Here is a tiny trained network, its code and every weight. The questions are about switching its units off for an input and a class, where a switched-off unit gives its printed mean instead of its output.

import numpy as np


def w(rows, s, z=0):
    codes = np.array(rows[::2]) - 128.0
    scale = np.full(codes.shape[1], s)
    scale[-1] = z or s
    return codes * scale


def f(y):
    return np.maximum(y, 0)


def log_softmax(a):
    a = a - a.max(-1, keepdims=True)
    return a - np.log(np.exp(a).sum(-1, keepdims=True))


def net(x, mask):
    res = np.array(x, float).reshape(1, 7) / 4 @ E
    y = f(res @ A[0][:, :-1].T + A[0][:, -1])
    res = res + np.where(mask, y, B[0][:, -1]) @ B[0][:, :-1]
    return log_softmax(res[-1] @ U[:, :-1].T + U[:, -1])


A, B = {}, {}
E = w([
[88,66,60,133,156,116,107,114,83,123,59],'x0',
[129,180,191,101,129,175,189,185,82,153,125],'x1',
[106,183,101,135,134,185,123,132,98,68,109],'x2',
[169,138,108,75,48,114,142,80,214,167,165],'x3',
[96,119,142,135,69,125,100,41,88,141,132],'x4',
[151,63,246,165,174,120,30,165,173,49,102],'x5',
[74,106,87,154,169,176,173,161,83,148,150],'x6',
],0.011)
A[0] = w([
[120,108,110,139,148,107,138,92,120,113,91,68],'n0',
[158,167,163,127,92,190,137,108,118,115,150,229],'n1',
[118,152,161,125,146,57,148,164,98,134,106,126],'n2',
[129,128,113,154,131,111,100,135,151,159,159,3],'n3',
[185,199,79,113,52,138,199,141,239,179,183,174],'n4',
[109,120,111,145,128,125,131,96,108,152,147,95],'n5',
[49,96,54,148,129,152,176,70,19,175,196,202],'n6',
[187,81,186,130,117,62,68,87,175,88,102,227],'n7',
[76,93,80,125,124,125,151,120,98,175,125,116],'n8',
[113,98,105,136,133,128,142,106,116,173,149,192],'n9',
[81,166,121,146,248,188,149,242,40,55,114,104],'n10',
[133,42,135,135,162,58,80,100,156,126,124,132],'n11',
[112,165,112,132,192,161,139,244,46,91,105,207],'n12',
[131,158,134,122,99,120,107,130,105,137,129,70],'n13',
[114,71,108,141,146,85,117,145,112,118,115,71],'n14',
[125,224,199,153,103,145,91,108,93,39,139,135],'n15',
[138,70,124,134,128,74,96,115,162,111,119,152],'n16',
],0.011,0.0026)
B[0] = w([
[149,111,159,106,128,115,153,160,92,175,151,153],'n0',
[70,166,148,136,143,156,127,98,134,87,133,176],'n1',
[126,145,62,128,119,155,114,121,134,85,123,157],'n2',
[136,126,125,78,129,130,119,107,157,123,91,143],'n3',
[164,177,87,113,113,150,227,157,244,147,132,253],'n4',
[106,127,84,106,142,114,143,99,133,105,107,153],'n5',
[68,107,70,115,139,93,177,91,11,197,109,230],'n6',
[137,71,195,136,120,90,52,52,187,121,126,248],'n7',
[98,130,120,142,120,106,106,89,50,146,124,179],'n8',
[107,128,130,154,142,87,138,111,125,148,139,166],'n9',
[199,142,127,128,138,154,90,254,65,77,103,242],'n10',
[184,90,131,122,121,81,82,126,143,145,111,214],'n11',
[167,119,124,152,150,169,116,232,116,104,151,219],'n12',
[113,136,102,147,138,134,119,108,160,97,152,141],'n13',
[152,104,118,143,137,115,124,126,103,122,116,166],'n14',
[62,146,204,114,118,172,97,94,77,103,147,187],'n15',
[152,88,126,155,121,95,136,130,183,156,134,194],'n16',
],0.015,0.019)
U = w([
[92,137,45,117,143,61,192,86,64,209,64,143],'0',
[219,139,119,168,197,149,105,235,84,70,71,250],'1',
[95,169,194,117,98,142,93,50,152,68,134,44],'2',
[222,40,159,145,102,18,74,49,203,132,77,102],'3',
[174,253,83,52,72,131,254,102,242,169,145,109],'4',
],0.0074,0.0017)

Each question gives the input, the list of numbers given to net, and the class t.
The units are the neurons (one row each of A and B). Each row of codes is followed by its name. A weight is (code - 128) times the scale printed after its matrix; where a second scale follows, it is the last column's (A, B and U).
mask holds one flag per neuron, in row order. A switched-off neuron (its flag False) gives its mean, the last column of its row in B, instead of its output. The means were averaged over made-up inputs and are rounded, as every weight is.
A unit's drop is (log p(t) with every unit on - log p(t) with that unit switched off) / (log p(t) with every unit on - log p(t) with every unit switched off).
k most important neurons: the k neurons with the biggest drops, biggest first
drop when u is switched off: that unit's drop, to one decimal
input [-4,-1,-4,-2,6,-8,-8], class 4: most important neuron	[n4]
input [1,-6,-3,5,4,2,8], class 0: 2 most important neurons	[n6, n7]
input [5,-5,4,-5,0,7,-2], class 3: 3 most important neurons	[n7, n11, n16]
input [6,-3,-6,1,2,-6,-7], class 0: 2 most important neurons	[n6, n8]
input [7,-8,8,-3,0,-1,-4], class 3: 3 most important neurons	[n12, n11, n16]
input [3,7,-7,-5,2,-3,-7], class 0: 3 most important neurons	[n10, n4, n7]
input [0,7,-3,1,2,2,-8], class 2: 2 most important neurons	[n15, n11]
input [0,4,0,6,8,-2,3], class 0: 2 most important neurons	[n6, n8]
input [-1,-6,-7,-3,-4,2,7], class 3: 2 most important neurons	[n11, n16]
input [6,-5,8,5,0,3,7], class 0: drop when n6 is switched off	0.6
input [-2,-5,5,4,-7,-4,4], class 4: drop when n4 is switched off	0.1
input [-7,-2,5,-2,7,-5,0], class 0: drop when n6 is switched off	3.7
